Below is a small trained network, with its code and all its weights. Each question gives an input and a target symbol and asks what happens when units are switched off, that is, made to give their printed mean instead of their output.

import numpy as np


def w(rows, s, z=0):
    codes = np.array(rows[::2]) - 128.0
    scale = np.full(codes.shape[1], s)
    scale[-1] = z or s
    return codes * scale


def norm(h):
    return h / np.sqrt((h * h).mean(-1, keepdims=True) + 1e-5)


def f(y):
    return np.maximum(y, 0)


def softmax(a):
    e = np.exp(a - a.max(-1, keepdims=True))
    return e / e.sum(-1, keepdims=True)


def log_softmax(a):
    a = a - a.max(-1, keepdims=True)
    return a - np.log(np.exp(a).sum(-1, keepdims=True))


def net(x, mask):
    ids = ['ΓΔΣΦΨαβεζτω'.index(c) for c in x.split()]
    T = len(ids)
    res = E[ids] + P[:T]
    u = 0
    for l in range(3):
        q, k, v = (norm(res) @ M[l].T for M in (Q, K, V))
        z = softmax(np.where(np.tri(T) > 0, q @ k.T / 3**0.5, -1e9)) @ v
        res = res + np.where(mask[u], z, O[l][:, -1]) @ O[l][:, :-1]
        u += 1
        y = f(norm(res) @ A[l][:, :-1].T + A[l][:, -1])
        res = res + np.where(mask[u : u + 4], y, B[l][:, -1]) @ B[l][:, :-1]
        u += 4
    return log_softmax(norm(res)[-1] @ U[:, :-1].T + U[:, -1])


Q, K, V, O, A, B = {}, {}, {}, {}, {}, {}
E = w([
[111,199,100,141],'Γ',
[173,139,83,109],'Δ',
[93,225,99,138],'Σ',
[180,97,71,65],'Φ',
[156,158,98,135],'Ψ',
[154,59,113,174],'α',
[190,48,66,88],'β',
[177,136,77,220],'ε',
[71,142,99,44],'ζ',
[248,220,189,69],'τ',
[15,135,145,169],'ω',
],0.014)
P = w([
[201,175,124,115],'0',
[201,146,130,118],'1',
[211,131,115,121],'2',
[190,144,104,124],'3',
[180,150,92,123],'4',
[183,146,75,128],'5',
[172,142,63,126],'6',
[165,140,52,133],'7',
[159,137,39,132],'8',
[141,131,28,144],'9',
[153,117,5,132],'10',
[125,173,1,151],'11',
],0.0074)
Q[0] = w([
[144,71,198,75],'L0H0',
[165,205,3,172],'L0H0',
[102,174,83,111],'L0H0',
],0.015)
K[0] = w([
[139,171,249,147],'L0H0',
[32,100,8,143],'L0H0',
[135,117,52,196],'L0H0',
],0.011)
V[0] = w([
[160,158,201,99],'L0H0',
[3,73,97,94],'L0H0',
[130,194,89,25],'L0H0',
],0.015)
O[0] = w([
[156,167,162,166,91],'L0H0',
[140,2,170,77,73],'L0H0',
[37,183,148,41,249],'L0H0',
],0.015,0.011)
A[0] = w([
[45,105,187,175,186],'L0N0',
[200,172,206,108,87],'L0N1',
[157,113,206,109,89],'L0N2',
[78,126,7,124,254],'L0N3',
],0.016,0.0025)
B[0] = w([
[129,188,57,50,141],'L0N0',
[250,130,168,104,147],'L0N1',
[157,52,122,181,135],'L0N2',
[99,151,27,164,250],'L0N3',
],0.014,0.013)
Q[1] = w([
[168,116,33,105],'L1H0',
[111,209,96,1],'L1H0',
[94,97,108,126],'L1H0',
],0.009)
K[1] = w([
[124,71,89,141],'L1H0',
[196,140,50,2],'L1H0',
[78,182,134,98],'L1H0',
],0.0093)
V[1] = w([
[234,129,171,35],'L1H0',
[160,46,10,115],'L1H0',
[87,93,72,98],'L1H0',
],0.012)
O[1] = w([
[83,227,119,230,1],'L1H0',
[9,165,105,1,137],'L1H0',
[82,150,34,77,239],'L1H0',
],0.0083,0.0039)
A[1] = w([
[185,84,199,169,62],'L1N0',
[228,106,101,84,179],'L1N1',
[249,173,207,64,144],'L1N2',
[125,152,220,114,6],'L1N3',
],0.015,0.0013)
B[1] = w([
[156,3,90,167,141],'L1N0',
[84,67,125,149,196],'L1N1',
[248,132,108,116,254],'L1N2',
[151,112,216,149,154],'L1N3',
],0.02,0.004)
Q[2] = w([
[254,206,156,73],'L2H0',
[238,111,246,112],'L2H0',
[152,159,182,212],'L2H0',
],0.0078)
K[2] = w([
[146,155,135,122],'L2H0',
[53,139,250,246],'L2H0',
[126,167,85,168],'L2H0',
],0.011)
V[2] = w([
[147,188,130,167],'L2H0',
[16,122,149,253],'L2H0',
[215,91,154,120],'L2H0',
],0.017)
O[2] = w([
[136,113,147,99,165],'L2H0',
[2,99,112,144,19],'L2H0',
[172,189,110,95,2],'L2H0',
],0.024,0.0084)
A[2] = w([
[250,174,121,102,141],'L2N0',
[146,49,75,130,157],'L2N1',
[100,117,193,117,103],'L2N2',
[129,144,118,183,252],'L2N3',
],0.019,0.0048)
B[2] = w([
[249,222,147,130,244],'L2N0',
[182,135,183,149,209],'L2N1',
[146,67,125,66,132],'L2N2',
[170,69,163,119,181],'L2N3',
],0.018,0.011)
U = w([
[85,121,168,137,199],'Γ',
[87,152,154,131,116],'Δ',
[94,117,175,119,159],'Σ',
[113,122,148,94,1],'Φ',
[90,150,146,151,168],'Ψ',
[136,66,130,173,161],'α',
[132,83,89,111,23],'β',
[134,94,93,209,73],'ε',
[109,69,194,9,221],'ζ',
[216,178,174,107,210],'τ',
[178,7,200,105,214],'ω',
],0.011,0.0022)

Each question gives the input, a string of symbols that net reads in full, and the target symbol t.
The units are the heads (3 rows each of Q, K, V and O) and the neurons (one row each of A and B). Each row of codes is followed by its name. A weight is (code - 128) times the scale printed after its matrix; where a second scale follows, it is the last column's (O, A, B and U).
mask holds one flag per unit, layer by layer, with each layer's heads first. A switched-off unit (its flag False) gives its mean, the last column of its rows in O or B, instead of its output. The means were averaged over made-up inputs and are rounded, as every weight is.
A unit's drop is (log p(t) with every unit on - log p(t) with that unit switched off) / (log p(t) with every unit on - log p(t) with every unit switched off).
The circuit of an input: a set's keep is (log p(t) with only the set's units on - log p(t) with every unit switched off) / (log p(t) with every unit on - log p(t) with every unit switched off). Starting from the 12 units with the biggest drops (on a tie, the unit counted first), units are removed one at a time, each time the one whose removal leaves the highest keep (on an exact tie, the one counted first), for as long as the keep stays at least 0.8.
units of the circuit, in order: the units of the circuit, biggest drop first
unit that matters most: the unit with the biggest drop
k most important neurons: the k neurons with the biggest drops, biggest first
k most important neurons of layer l: the k neurons of layer l with the biggest drops, biggest first
input α τ τ Δ Φ ζ Φ Δ, target ζ: units of the circuit, in order	[L0H0, L2N0]
input Ψ β τ α Γ α ε Δ, target ε: units of the circuit, in order	[L1N2, L0H0, L2H0]
input Ψ Ψ β Φ ω Ψ α, target ω: most important neuron of layer 2	[L2N1]
input α Σ ζ Σ ε, target ζ: units of the circuit, in order	[L0H0, L1N2, L2N0]
input τ τ ζ τ ω ε ζ Γ α, target ζ: 2 most important neurons of layer 2	[L2N0, L2N3]
input Φ Δ ζ ζ τ ω ζ Γ Γ ζ Γ, target ζ: 2 most important neurons	[L1N2, L2N0]
input α ε ω ω ζ Ψ, target ω: 2 most important neurons of layer 1	[L1N2, L1N1]
input β Γ Δ Φ ω ε Δ, target ω: 4 most important neurons	[L1N1, L1N2, L2N1, L2N0]
input Δ ω Σ, target ω: units of the circuit, in order	[L0H0, L1N1]
input τ ε ω, target ε: units of the circuit, in order	[L0H0, L2H0, L2N0]
input Φ Γ ε β, target ε: units of the circuit, in order	[L1N2, L2H0, L0H0, L2N0]
input Ψ Δ Δ Ψ ζ ζ α Ψ, target ζ: units of the circuit, in order	[L1N2, L0H0, L2N0]
input ε Γ ω α ε, target ω: 3 most important neurons	[L1N1, L2N1, L0N3]
input Ψ τ ζ ζ τ τ ε ε ε, target ε: unit that matters most	L0N3
input β Γ ε, target ε: 4 most important neurons	[L1N2, L2N0, L0N3, L0N1]
input Σ τ Ψ ζ Δ, target ζ: 2 most important neurons	[L1N2, L0N1]
input Γ ζ Φ ω Γ, target ω: 3 most important neurons	[L1N1, L1N2, L2N1]
input Φ Δ Γ ζ α ε ζ β, target ζ: 3 most important neurons	[L1N2, L2N0, L2N1]
input ε Δ Ψ, target ε: 3 most important neurons	[L1N2, L2N0, L2N3]
input Ψ Γ Δ Φ ω τ α, target ω: 2 most important neurons	[L1N1, L1N2]
input τ Σ Δ ζ ω Δ, target ω: units of the circuit, in order	[L0H0]
input α ω τ, target ω: units of the circuit, in order	[L0H0, L1N1]
